Below are the code and all the weights of a small trained network. Each question names an input and a class and asks about switching units off, where a switched-off unit gives its printed mean instead of its output.

import numpy as np


def w(rows, s, z=0):
    codes = np.array(rows[::2]) - 128.0
    scale = np.full(codes.shape[1], s)
    scale[-1] = z or s
    return codes * scale


def norm(h):
    return h / np.sqrt((h * h).mean(-1, keepdims=True) + 1e-5)


def f(y):
    return y / 2 * (1 + np.tanh(0.7978845608 * (y + 0.044715 * y**3)))


def log_softmax(a):
    a = a - a.max(-1, keepdims=True)
    return a - np.log(np.exp(a).sum(-1, keepdims=True))


def net(x, mask):
    res = np.array(x, float).reshape(1, 5) / 4 @ E
    u = 0
    for l in range(3):
        y = f(norm(res) @ A[l][:, :-1].T + A[l][:, -1])
        res = res + np.where(mask[u : u + 6], y, B[l][:, -1]) @ B[l][:, :-1]
        u += 6
    return log_softmax(norm(res)[-1] @ U[:, :-1].T + U[:, -1])


A, B = {}, {}
E = w([
[126,123,127,96,91,253,109],'x0',
[130,19,109,193,165,104,145],'x1',
[75,104,41,178,151,73,127],'x2',
[238,166,189,146,175,124,115],'x3',
[116,151,83,167,165,124,215],'x4',
],0.0042)
A[0] = w([
[3,102,86,114,57,68,120,161],'L0N1',
[163,123,159,102,149,147,99,76],'L0N2',
[122,95,132,150,132,204,162,108],'L0N3',
[96,95,100,148,147,73,124,153],'L0N4',
[200,112,184,162,192,140,159,3],'L0N5',
[126,196,97,156,183,115,161,94],'L0N6',
],0.0067,0.0029)
B[0] = w([
[116,204,54,127,100,127,150,254],'L0N1',
[157,125,185,159,78,153,112,139],'L0N2',
[96,176,86,160,180,165,174,157],'L0N3',
[116,126,97,193,173,137,164,187],'L0N4',
[157,140,166,73,3,129,166,154],'L0N5',
[118,228,69,193,209,117,175,157],'L0N6',
],0.0059,0.0046)
A[1] = w([
[98,65,81,171,120,15,129,85],'L1N1',
[95,156,94,53,81,124,108,70],'L1N2',
[3,80,76,95,174,111,131,4],'L1N3',
[60,107,81,89,93,115,150,53],'L1N4',
[196,187,211,81,193,94,106,90],'L1N5',
[186,123,187,98,180,117,102,10],'L1N6',
],0.0059,0.0034)
B[1] = w([
[196,188,177,255,161,197,80,240],'L1N1',
[149,143,244,50,56,171,106,170],'L1N2',
[118,209,108,127,35,91,219,198],'L1N3',
[222,179,195,75,33,145,158,166],'L1N4',
[105,148,58,105,50,113,195,250],'L1N5',
[177,187,119,116,44,52,189,125],'L1N6',
],0.0055,0.0021)
A[2] = w([
[136,70,193,131,216,198,46,217],'L2N1',
[132,190,77,186,172,76,205,77],'L2N2',
[8,157,54,50,130,184,67,122],'L2N3',
[54,83,2,164,135,156,184,114],'L2N4',
[40,147,101,27,127,123,116,39],'L2N5',
[99,84,129,178,242,72,71,2],'L2N6',
],0.0056,0.0027)
B[2] = w([
[24,99,162,242,188,171,119,155],'L2N1',
[120,176,89,216,175,133,97,253],'L2N2',
[189,54,255,78,79,201,58,205],'L2N3',
[195,181,165,107,156,48,192,240],'L2N4',
[172,175,189,78,30,179,151,142],'L2N5',
[102,172,158,59,63,226,94,138],'L2N6',
],0.0062,0.0041)
U = w([
[47,2,131,136,237,116,202,32],'0',
[58,34,196,222,215,222,21,189],'1',
[199,195,234,21,9,197,148,192],'2',
[196,20,128,84,114,25,134,37],'3',
[25,77,31,22,241,83,80,3],'4',
[21,59,14,27,242,93,68,2],'5',
[144,248,12,243,211,52,198,209],'6',
],0.0093,0.0084)

Each question gives the input, the list of numbers given to net, and the class t.
The units are the neurons (one row each of A and B). Each row of codes is followed by its name. A weight is (code - 128) times the scale printed after its matrix; where a second scale follows, it is the last column's (A, B and U).
mask holds one flag per neuron, layer by layer. A switched-off neuron (its flag False) gives its mean, the last column of its row in B, instead of its output. The means were averaged over made-up inputs and are rounded, as every weight is.
A unit's drop is (log p(t) with every unit on - log p(t) with that unit switched off) / (log p(t) with every unit on - log p(t) with every unit switched off).
The circuit of an input: a set's keep is (log p(t) with only the set's units on - log p(t) with every unit switched off) / (log p(t) with every unit on - log p(t) with every unit switched off). Starting from the 12 units with the biggest drops (on a tie, the unit counted first), units are removed one at a time, each time the one whose removal leaves the highest keep (on an exact tie, the one counted first), for as long as the keep stays at least 0.8.
units of the circuit, in order: the units of the circuit, biggest drop first
top k neurons: the k neurons with the biggest drops, biggest first
k most important neurons of layer l: the k neurons of layer l with the biggest drops, biggest first
drop when u is switched off: that unit's drop, to one decimal
input [6,2,-3,4,2], class 1: units of the circuit, in order	[L2N1, L0N1]
input [4,2,0,-7,4], class 2: units of the circuit, in order	[L2N3]
input [-7,7,1,6,-1], class 1: units of the circuit, in order	[L0N1, L2N4]
input [8,0,-8,1,8], class 1: top 3 neurons	[L0N1, L2N1, L1N3]
input [2,4,1,-4,-3], class 2: top 2 neurons	[L0N1, L0N6]
input [-3,-1,2,-3,-5], class 2: 2 most important neurons of layer 0	[L0N1, L0N6]
input [8,8,4,3,0], class 0: 2 most important neurons of layer 2	[L2N4, L2N2]
input [7,1,-7,0,7], class 1: top 2 neurons	[L0N1, L2N1]
input [2,8,-6,2,4], class 0: 2 most important neurons of layer 2	[L2N3, L2N5]
input [-3,4,-4,-8,-4], class 2: 2 most important neurons of layer 0	[L0N1, L0N6]
input [-6,6,-8,1,-7], class 3: drop when L2N6 is switched off	0.2
input [-1,7,4,7,-1], class 1: drop when L0N1 is switched off	0.2
input [-4,7,-5,7,-8], class 3: drop when L1N3 is switched off	0.2
input [7,7,-2,5,-6], class 1: units of the circuit, in order	[L2N1]
input [6,-1,4,6,-8], class 1: drop when L2N1 is switched off	0.4
